In the rows, zero is written as 128.
Each row of numbers stands for one object and depends on some of the facts below. Use the named rows to name the rest.

Named rows:
plilun: [123 139 147 133 134  94 117 114 107 114 118 142 127 132 136 159 105  99
 166 116  66 148 122 154 128  93 109 135 133 108 166 135 129 134 134 114
 150 115 109 140 112 121 173 135 134 151]
gafas: [138  74 173 164 150 130 131 114 118 140 107 140 127 154 176 145 129 102
 151 107  99 119 164 122 137  82 124 118  97  90 196  92 129 172 157 113
 138 115 106 136 123 112 185  94 143 140]
disa: [134  86 132 163 145 129 114 160 108 132 110 122 130  43 113 146 147 127
  76 184 132 131 137 133 161  97  93 145 130 128 132 138 152 126 138  89
 160  72 104 118 168 132  71 115 104 121]
daguze: [146 162 131 111 140 152 138 109 135 138 149 116 100 200 142 100 134 170
 101 100 177 129 126 109 118 145 174 123 135 136  99  79  90 122 114 158
 109 172 163 128 147 135 121 153 123 120]
flebra: [120 164  76 137 113 134 131 152 160 152 130 139 161 108 127 162 152  98
 142 145 145 116 107 111 129 143 122 102 105 114 121 149 165 138 132 147
 120 122 107 103  81 113 144 111 167 131]
begela: [ 74 144 106  97 157 151 147  91 118 120 214  82  98 127 170 141  52  85
 121 178  98 111 152  46 149 149 115 102 118 103  75 155  77  86 103 110
  92 163 155 122  67 163 125 107 151 143]
toklos: [111  67 116 101 117 115 117 158 129 149 121 130 167  95 121  87 120 123
 163  88 109  99 129 144 125 161 143  93 105 175 105 153 141 114 129  96
  98 129 125 118 149 129 114 123 100 109]
fliman: [154 135 166 120 100 139 161 159 121  63 152 126  92 129  99 105 152 164
 119 141 161 143 153 157 123 131 141 164 125 173 149 135 130 116 140 100
 141 120  97 133 158 134  85 134 120 114]
skefik: [ 95 143 175 120 102 157 159 148 119 102 120 161 140 165 135 134 127 150
 123 101 182 159 143 156 100 165 118 135 153 170 139  96 132 126 121 136
 144 116 125 119 134 117 113 137 166 113]
braso: [100  63 118  99 130 119 133 132 136 163 115 129 190 126 153  93 101 146
 135 101 118 110 129 140 109 184 142  95 130 172 101 142 130 129 119 147
 113 151 130 132 141 117 134 129 101 103]
brese: [132 155 138 119 103 130 151 142 114  97 130 131 108 145 125 133 149 140
 134 118 168 140 149 145 121 138 139 136 133 162 138 119 116 108 139 118
 126 122 128 118 143 124  97 148 150 121]
pegodrol: [ 92 155 153 105 180 126 122 118 102 127 190 123 114 162 196 173  57  99
 138 124  51 150 143 117 141 102 125 104 115 113 128 108 100 108 108  87
 139 148  89 129 110 135 193 124 132 152]
flodozok: [ 90 159 155 103 181 125 125 122 102 126 191 119 115 164 199 173  53  98
 140 128  48 149 147 115 139 106 123  97 114 109 127 108 100 105 108  90
 139 147  91 129 107 137 193 125 133 150]
garopo: [152 148  74 152 119 168 121 189 166 126  89 154 156 127  80 103 187  99
 136 178 132 105 125 112 112 156 121 112 103  91 119 143 137  94 116 194
 166 136 113  75  97 108 138 100 129 140]
stufles: [116 100 112 160 156 132 106 137 106 172  98 128 142  68 136 160 138 119
  76 160 140 128 127 118 158 107 100 118 143 112 110 117 137 130 132 117
 145  90 135 114 156 132  83 126 123 130]
tastatra: [145  53 125 100 127 114 132 144 145 128 149 102 148 104 123  62 118 166
 126 133 100 102 134 144 118 158 157 126 109 178 107 169 130 125 125 120
 116 153 100 148 164 133 116 120  55  98]
gravom: [115 142 146 133 128  89 120 116 109 106 116 143 133 125 139 162 104 105
 166 121  65 156 124 160 125  98 101 144 139 116 171 140 136 133 130 111
 156 110  99 142 110 117 175 132 135 151]
pluklus: [141  63  75 100 117  68 152 108 123 147 102  94 183 111 177 120 123 158
 131 166 106 109 167 150 104 175 144 126 140 168 130 196 115 134 138 184
 144 161 102 156 128  98 115 141  84 117]

Facts:
begela ρ droben; bibri ρ stusoplol; bidor ρ gragrol; biza ρ saziker; bopom ρ fote; braso ρ mubrom; breplar ρ griko
brepul ρ drevi; brese ρ datrir; bribadu ρ vumos; brigral ρ staple; briska ρ kazi; broplek ρ trisu; brusa ρ flibrabos
daguze ρ tafos; daklur ρ trubuk; dalo ρ brese; datral ρ bibri; datrir ρ daklur; depun ρ sumor; devus ρ kaploflin
didra ρ riflefluk; didu ρ ledo; dobris ρ tapal; drastur ρ bribadu; dreplu ρ treza; drerekli ρ niragras; drevi ρ natam
droben ρ flodozok; drudri ρ lozar; druklam ρ netrek; drukun ρ subra; drunuk ρ trusir; druvar ρ brigral; dugul ρ trize
fiklum ρ stoso; fistepas ρ stufles; flaskos ρ fliremin; flebra ρ breplar; flena ρ drastur; fletel ρ pliris; flibrabos ρ plugam
fliremin ρ vegru; fliri ρ skefik; flodozok ρ pegodrol; flogol ρ drovo; flukos ρ sezam; fote ρ tizan; gafas ρ druklam
gaflak ρ dreplu; garopo ρ zugada; gidomom ρ dugul; gigros ρ klegi; giklu ρ mustegi; gragrol ρ troban; grakom ρ fistepas
gravom ρ drerekli; gredris ρ lofluk; greste ρ vesum; gretok ρ trimis; grinutrom ρ plistis; grogorir ρ rofle; grustuk ρ brepul
gruvi ρ kenuk; kaploflin ρ plizufu; kazi ρ vomem; kekadu ρ gravom; kenuk ρ loluk; klegi ρ briska; klurur ρ stokal
kluvul ρ trumer; kosuklum ρ statum; kufle ρ giklu; ledar ρ zubroge; ledo ρ todras; lemar ρ tosul; lidrir ρ flena
likor ρ depun; lizom ρ tastatra; lofluk ρ lidrir; loluk ρ braso; lopluk ρ zisis; lotam ρ stufivi; lozar ρ nitu
maplis ρ sestipur; mubrom ρ gaflak; mudo ρ drunuk; mustegi ρ gigros; naklun ρ lizom; naskan ρ novulin; natam ρ ledar
niragras ρ trarul; nitu ρ grustuk; nogroklar ρ fletel; nokidrin ρ plilun; novulin ρ trero; numik ρ tedros; nuple ρ gretok
pegodrol ρ volis; pezol ρ fliman; plako ρ brusa; platos ρ tagrosik; plilun ρ kekadu; pliris ρ togir; plistis ρ pluke
plizufu ρ soke; plodrivak ρ stegran; plugam ρ tezen; pluke ρ plodrivak; pluklus ρ numik; plumar ρ naskan; ponal ρ nuple
povam ρ flebra; puvafo ρ gredris; raren ρ naklun; ratu ρ flogol; relol ρ ratu; riflefluk ρ vedrafo; ristos ρ klurur
rodrun ρ grakom; rofle ρ fiklum; rolu ρ toklos; rolun ρ tebrus; rosok ρ pluklus; rozigus ρ viskite; rustam ρ broplek
saziker ρ stesku; sestipur ρ nisos; sevo ρ dalo; sezam ρ rolu; skavas ρ kluvul; soke ρ ponal; sosor ρ zestu
staklizo ρ zenogran; staple ρ gafas; statum ρ pezol; stedram ρ mudo; stefa ρ rutek; stegrak ρ disa; stegran ρ rolun
stesku ρ platos; stokal ρ sevo; stomil ρ tradem; stoso ρ stedram; stufivi ρ drukun; stufles ρ voflel; stumal ρ nogroklar
subra ρ flukos; sumor ρ lemar; tafos ρ drudri; tagrosik ρ lopluk; tamem ρ bidor; tapal ρ kufle; tastatra ρ veplalen
tebrus ρ stumal; tedros ρ sosor; tezen ρ stegrak; tizan ρ zoplos; todras ρ dobris; togir ρ biza; toklos ρ devus
tosul ρ trefa; tradem ρ greste; trarul ρ skiruve; trero ρ ristos; treza ρ fliri; tridrum ρ lotam; trisu ρ gidomom
trize ρ stomil; troban ρ relol; trubuk ρ doso; trumer ρ puvafo; vedrafo ρ tamem; vegru ρ zuklol; veplalen ρ datral
vesum ρ nokidrin; vetis ρ plako; viskite ρ vigek; volis ρ skavas; vomem ρ garopo; vumos ρ didu; zenogran ρ mostu
zestu ρ tridrum; zimar ρ rosok; zisis ρ druvar; zoplos ρ kosuklum; zubroge ρ rozigus; zugada ρ maplis; zuklol ρ grinutrom
begela π f; bibri π b; bidor π a; biza π c; bodrir π a; bopom π e; braso π d
breplar π b; brepul π c; brese π a; bribadu π b; brigral π d; briska π f; broplek π e
brusa π f; daguze π a; daklur π a; dalo π c; datral π c; datrir π e; depun π d
devus π e; didra π f; didu π a; disa π c; dobris π a; doso π b; drastur π c
dreplu π a; drerekli π f; drevi π e; droben π b; drovo π b; drudri π a; druklam π b
drukun π d; drunuk π f; druvar π f; dugul π e; fiklum π c; fistepas π b; flaskos π e
flebra π e; flena π a; fletel π d; flibrabos π a; fliman π a; fliremin π e; fliri π f
flodozok π b; flogol π b; fluklok π b; flukos π f; fote π a; gafas π b; gaflak π c
garopo π e; gidomom π a; gigros π b; giklu π a; gragrol π c; grakom π d; gravom π b
gredris π a; greste π b; gretok π e; griko π b; grinutrom π a; grogorir π d; grustuk π a
gruvi π b; kaploflin π c; kazi π c; kekadu π a; kenuk π a; klegi π b; klurur π c
kluvul π c; kosuklum π d; kufle π a; ledar π d; ledo π a; lemar π b; lidrir π b
likor π e; lizom π e; lofluk π d; loluk π f; lopluk π e; lotam π f; lozar π a
maplis π c; mostu π f; mubrom π a; mudo π a; mustegi π a; naklun π e; naskan π a
natam π b; netrek π b; niragras π a; nisos π a; nitu π b; nogroklar π b; nokidrin π b
novulin π b; numik π c; nuple π c; panutis π e; pegodrol π b; pezol π a; plako π a
platos π b; plilun π b; pliris π c; plistis π f; plizufu π d; plodrivak π c; plugam π e
pluke π a; pluklus π d; plumar π c; ponal π a; povam π d; puvafo π a; raren π d
ratu π a; relol π d; riflefluk π a; ristos π a; rodrun π a; rofle π b; rolu π a
rolun π b; rosok π e; rozigus π e; rustam π a; rutek π d; saziker π a; sestipur π d
sevo π b; sezam π e; skavas π b; skefik π a; skiruve π e; soke π f; sosor π a
staklizo π a; staple π a; statum π a; stedram π a; stefa π a; stegrak π a; stegran π a
stesku π e; stokal π d; stomil π c; stoso π b; stufivi π f; stufles π c; stumal π b
stusoplol π b; subra π c; sumor π a; tafos π e; tagrosik π a; tamem π b; tapal π c
tastatra π d; tebrus π e; tedros π c; tezen π d; tizan π e; todras π a; togir π b
toklos π d; tosul π b; tradem π b; trarul π b; trefa π d; trero π b; trevum π b
treza π a; tridrum π f; trimis π b; trisu π a; trize π f; troban π a; trubuk π b
trumer π b; trusir π c; vedrafo π b; vegru π a; veplalen π b; vesum π f; vetis π b
vigek π f; viskite π c; voflel π a; volis π e; vomem π b; vumos π d; zenogran π f
zestu π d; zimar π b; zisis π a; zoplos π a; zubroge π e; zugada π b; zuklol π c


Now the same objects, written a new way:
Named rows:
droben: [146 147 137 180 159  82 145 108 162 140 192  83 102 131 174  91 172 145
 137 104 132 130 116 136 126 116 176]
sevo: [146 115 147 179 143  83 163 109 145  69 126  71  97 173 151  83 147 162
 181  96 159  97 136 105 117  89 170]
tridrum: [133 124 135 100 165 135 114 141 176 151 160 146  48 131 118 133  85 139
  91 119 143  98 150 140 104 145  91]
grogorir: [158 114 113 151 164 182 143 119 138  80 173  96 130 104 130 105 115  79
 104 140 129 129 143 128 172  96 143]
stokal: [156  96 124 148 149 160 151  98 128  25 136  81 130 143 116  91 102 102
 129 160 162  91 162 110 175  70 155]
stesku: [ 62 104 135 130 126 133 126 120  95 104 189  96 104  72 159 132 112 151
 149 116 139 164  41 140 153  71  76]
pegodrol: [144 153 138 181 159  75 140 100 165 146 202  81 103 130 178  89 176 145
 131 114 135 130 114 140 131 117 182]
grustuk: [188 188 157 179  86 167 162 111 151 123 132 157 175 122 158 101  80 132
  78  98 112 157  67 128 111 121 120]
tradem: [119 141  91 183 161 103 150 129 167 108 161 115  86  98 192  42 167 109
 169  64 114 166 152 129  92 123 151]
daklur: [144 118 166 134  95 117 136  65 130  72  98 152 161 147 153  75  81 139
 118 107 149 110 108 116 125 109 150]
trusir: [ 92 135 157 180 134 126 125 107 187 104 148 102 128 147  78  77 124 112
 121  97  92 142 115 162 163 114  88]
staklizo: [147 130 157 135 107 133 127  81 137 115 125 163 162 118 165  87  92 121
  98  93 123 138  93 130 124 130 141]
trero: [146 118 146 179 145  87 162 112 146  78 132  74  97 167 153  84 149 159
 178  95 154 103 134 107 116  93 168]
fluklok: [147 131 137 181 159 104 152 132 151 126 164  86  97 134 167  97 157 138
 155  75 123 137 119 125 114 116 160]
gredris: [140 152 167 130 106  95 115  52 151 146 167 156 171 111 176  76 114 127
  68 137 135 134  89 159 152 132 183]
drunuk: [133 137 139 129 148 137 148 141 167 140 140 147  65 124 140 103 102 138
  98 130 153 103 147 175 119  91  87]
zimar: [150 127 134 169 167 104 139 131 157 128 172  86  91 138 156 111 152 140
 152  71 122 134 119 109 107 140 159]
disa: [ 92 133 157 180 135 126 124 106 187 104 148 103 128 147  80  77 124 112
 120  97  92 142 116 161 164 114  88]

Name these rows:
No name comes twice in this set of rows, the named rows included.
[ 79 109 187 166 134 129 130 142 182 128 128 105 128 138  71  79 130 104
 115  87  92 158 116 208 195 124 143]	tapal
[ 70 126  89 124 122 140 146 128 162  78 159 128  88  46 144  50 131 136
 147 130 142 198  82 129 124 116 111]	dugul
[146 127 134 171 165 104 138 136 153 127 171  85  89 139 157 113 146 139
 155  69 120 135 122 111 108 140 160]	trimis
[146 122 143 181 150  92 159 121 146  93 142  77  97 158 159  90 149 151
 171  86 144 114 130 114 116 101 165]	doso
[148 121 151 113 121 133 100  84 145 121 142 161 147 126 144 112  75 122
  93  82 114 134  97 100 110 173 143]	sosor
[136 141 173 128 105 101 117  67 148 147 157 157 169 109 173  79 111 124
  70 127 133 137  90 167 155 134 190]	flena
[172 163 157 161  96 152 148  98 145 120 129 161 170 120 160  94  86 129
  86  96 116 148  78 129 116 124 128]	daguze
[ 93 105 136 123 108 123 157 112 142  45 129  92  96 110 110  84 112 181
 158 157 182 138  70 109 145  89 127]	datrir
[124 139  99 183 161 103 151 130 163 110 161 111  88 104 189  52 165 113
 168  65 116 161 147 128  96 121 152]	gravom
[ 93 107 120  94 137 142 112 136 158 101 183 102  78  87  98 130 101 161
 128 127 141 167  57  89 127 166 121]	sezam
[135 124 181 125 105 118 125  93 139 143 131 162 166 110 165  84 103 120
  82 106 128 146  93 175 156 135 194]	didu

Now the same objects, written a new way:
Some objects and their rows:
flogol: [148 206 134 143 171 106 123 122  92 100 120 122 136  88  92 105 106 153
 129 148  87 113  81 111 112 148 162  78]
zuklol: [156 112  74 119 125 149 125 111  86 179  65 124  72 135 156 130 177 124
 125 102 113 154 136 150 117  98 130 112]
braso: [104 144 141 142 134 130 114  67 158 110 151 146 130  95 106 158 181 135
 104 123 109 148 162  75 149 111 125  74]
relol: [109 177 160 155 154 127  98  52 133 108 129 131 134  73  82 169 178 126
  99 148  88 153 164  59 152 110 129  60]
povam: [104 121 130 139 128 134 126  79 172 112 158 156 128 109 120 156 182 139
 107 110 118 141 160  82 150 111 122  83]
vumos: [111  91 153 128 135 164 138 125 186 128 140 175 142 136 107 139 226 161
 105 124 125  97 137  38 159 111 104 106]
ledar: [ 83 120 144 119 118 154 145  62 166  92 233 152 109 108 130 123 201 137
  92  98 131 168 152 115  61  95  86 105]
skefik: [145 153 164  99 129 131 105 122 147 126 112  98 158 132 125 164 106  80
 136 166 151 148 141 134 121 135 106 144]
rolu: [156  92 147 126 106  98 161 136 153 118 111 137 159 122 146 214  77  72
 159 145 159 109 177 131  84 148 130 162]
brigral: [104 101  96 142 144 143 124  92 185 133 147 141 116 124 132 171 176 131
  85  98 111 162 142  97 152 124 116  54]
dobris: [142 126 173  84 123 152 121 173 175 146  97 118 171 167 147 151 140 102
 110 150 145 115 112  79 127 147  98 205]
lemar: [145 165 111 130 150 112 141 141 121 103 144 141 131 115 123  94 110 164
 134 120 112 104  77 126 107 148 159  96]
naskan: [131 136 134  55  68 102 100 126 165 135 121  99 164 154 136 131 102 101
 153 157 186 147 157 141 149 153 118 133]
bopom: [ 93 108 144 164 112 110  90 147 101 163 152 140  93 121  87 114  92 146
  81 148 115 121 159 142 147 103 122 143]
grogorir: [104 126 132 139 129 132 123  75 169 111 159 154 129 105 116 155 182 140
 108 114 117 143 160  81 149 110 123  80]
riflefluk: [149 181 181 110 146 130  93 111 125 126  94  86 162 113 102 171 103  71
 134 188 133 154 143 122 123 134 109 131]
mustegi: [135 146 167  82 116 138 116 163 175 145  95 108 173 164 167 159 131 100
  88 135 130 130 112  69 125 156 108 226]
giklu: [136 142 169  82 118 142 115 166 176 144  96 110 172 165 163 157 134 101
  92 138 132 125 112  71 127 155 105 222]

Rows to name:
No name comes twice in this set of rows, the named rows included.
[144 148 106 107 103 134 122 111  87 169  63 129  95 131 179 121 188 143
  99  90  93 135 135  92 115 107 147 197]	maplis
[131 183 116 117 141 106 139 161 138 117 126 138 146 132 162  97 123 178
  80  90  78 102  56  69 108 172 168 172]	vomem
[104  64 134 190  96  78 137 154 100 154 149 171  94 109 103 163  67 136
  99 131 116  89 192 134 112 116 148 158]	devus
[166  93  94 142  95 108 167 102  72 153  71 159  88 106 159 163 155 124
 160 100 121 105 183 129  82 100 161 151]	kaploflin
[149 213 140 144 175 105 117 119  85 100 117 119 138  85  87 106 106 153
 129 153  83 115  84 110 111 147 164  75]	vedrafo
[149 186 183 112 148 129  89 107 122 124  92  82 162 108  98 173 102  70
 133 192 129 155 144 120 124 133 108 128]	ratu
[145 103 106 104 148 151 112 153 176 161 101  88 136 166 152 186  98  69
 108 139 148 173 112 163 126 152  94 103]	saziker
[145 146  84 133 163 118 142 153 132 119 135 131 120 129 131 107 104 157
 119 109 105 120  64 141 111 158 153  74]	gafas
[162  88 183  91 140 176 131 175 160 141 105 132 163 164  92 138 153 100
 171 196 188  91 127 123 133 118  75 129]	gredris
[169 149 100 142 137 166 121  80  98 140  96 163  80 121 188 109 155 133
 172  85 135 130 138 172 190  40 149 182]	stomil
[142 150 108 102 100 135 122 122  93 174  58 131 101 138 186 118 196 147
  87  82  86 132 128  72 115 112 147 220]	kazi
[111  62 163 160 127 144 108 181 103 172 147 163  94 139  48  94 128 157
 116 180 146  79 152 139 156  86  97 115]	volis
[113  87 121 162 114 104 163  81 170 104 154 180 131  94 130 199 158 131
 121  98 118 113 189  76 119 122 143  94]	plizufu
[161 125 131 128 165 142 157 170 121 111 138 161 134 130  84  76 141 174
 169 153 139  66  71 127 117 133 136  67]	pegodrol
[115  82 121 165 112 101 167  81 168 102 154 182 130  93 131 202 156 131
 125  99 120 110 192  76 117 122 145  94]	zestu

